[[  3  -6  27  41  19   9  -1 -21]
 [ -1  17  26  21 -22  10 -16 -13]
 [ -6  -6  15  36  -2  -6  -5   1]
 [-13   6  51  14   4   4   2 -49]
 [ 21  13  32  23 -18   0  11 -37]
 [ -7  11  -2  28  28  24  22 -28]
 [ -2 -16  35  14  -6   0  10  -6]
 [ 11 -12  37  19   6  -5   4  -2]
 [ 10  10  -3  43 -30   3  25 -18]]
:
[[-13   6  51  14   4   4   2 -49]
 [ 11 -12  37  19   6  -5   4  -2]
 [ -2 -16  35  14  -6   0  10  -6]
 [ 21  13  32  23 -18   0  11 -37]
 [  3  -6  27  41  19   9  -1 -21]
 [ -1  17  26  21 -22  10 -16 -13]
 [ -6  -6  15  36  -2  -6  -5   1]
 [ -7  11  -2  28  28  24  22 -28]
 [ 10  10  -3  43 -30   3  25 -18]]

[[-24  37  40  12   3  32 -23  25  -7 -24   9 -13  -2 -29]
 [-23 -15  62  27  20   2 -22  -9   7 -33  14   0  -5   8]
 [ 30 -38   7   9  24  13   5   0  24 -13  24 -11  45  31]
 [ 21   3 -32  14   3  19 -60 -21   1 -15  12  23  24   3]
 [  1 -13 -68 -16  13  18 -20   3  14   7 -10   9  14  34]
 [-17 -18  -2 -26  -5 -52  -2 -41 -21  -3  -3  38  -8   8]]
:
[[-23 -15  62  27  20   2 -22  -9   7 -33  14   0  -5   8]
 [-24  37  40  12   3  32 -23  25  -7 -24   9 -13  -2 -29]
 [ 30 -38   7   9  24  13   5   0  24 -13  24 -11  45  31]
 [-17 -18  -2 -26  -5 -52  -2 -41 -21  -3  -3  38  -8   8]
 [ 21   3 -32  14   3  19 -60 -21   1 -15  12  23  24   3]
 [  1 -13 -68 -16  13  18 -20   3  14   7 -10   9  14  34]]

[[ 24 -19 -17  29 -18 -33  11  45]
 [ 58  27  17  29 -13  -3  15  20]
 [ 10  32   7 -35  11 -11  28 -24]
 [-39  37  28   0   2 -18 -25  38]
 [  3   4   0   0  11  20  -5  -5]]
:
[[-39  37  28   0   2 -18 -25  38]
 [ 58  27  17  29 -13  -3  15  20]
 [ 10  32   7 -35  11 -11  28 -24]
 [  3   4   0   0  11  20  -5  -5]
 [ 24 -19 -17  29 -18 -33  11  45]]

[[ 48 -59  13 -29]
 [  4   9 -44 -27]
 [ -5 -10 -19 -11]
 [ -2  11 -31  -4]
 [ -2  42  32 -16]
 [-21  13   3 -23]]
:
[[ -2  42  32 -16]
 [ 48 -59  13 -29]
 [-21  13   3 -23]
 [ -5 -10 -19 -11]
 [ -2  11 -31  -4]
 [  4   9 -44 -27]]

[[ 11  44 -63 -45]
 [ 38  47  -6 -27]]
:
[[ 38  47  -6 -27]
 [ 11  44 -63 -45]]

[[ 10 -17  -9   3  -6  11   9  -7  -6   1 -18  12 -16   3]
 [ -1  35  54  -9  58  -5  -8  21  48 -22  45   8  50 -13]
 [-21   7 -15  28 -15 -27 -18  34 -17   3  13 -27  31  15]]
:
[[ -1  35  54  -9  58  -5  -8  21  48 -22  45   8  50 -13]
 [ 10 -17  -9   3  -6  11   9  -7  -6   1 -18  12 -16   3]
 [-21   7 -15  28 -15 -27 -18  34 -17   3  13 -27  31  15]]

[[ 10  -7  14  -5   9  11  11  11 -27  11  -3 -21]
 [ 23 -11  29 -13  32  14  29  20 -52  37 -17 -38]]
:
[[ 23 -11  29 -13  32  14  29  20 -52  37 -17 -38]
 [ 10  -7  14  -5   9  11  11  11 -27  11  -3 -21]]

[[ 65  19  43 -26]
 [-43  -9 -30  14]
 [ -1   0   2   4]
 [-55 -16 -35  20]
 [ 13   5  10  -5]]
:
[[ 65  19  43 -26]
 [ 13   5  10  -5]
 [ -1   0   2   4]
 [-43  -9 -30  14]
 [-55 -16 -35  20]]
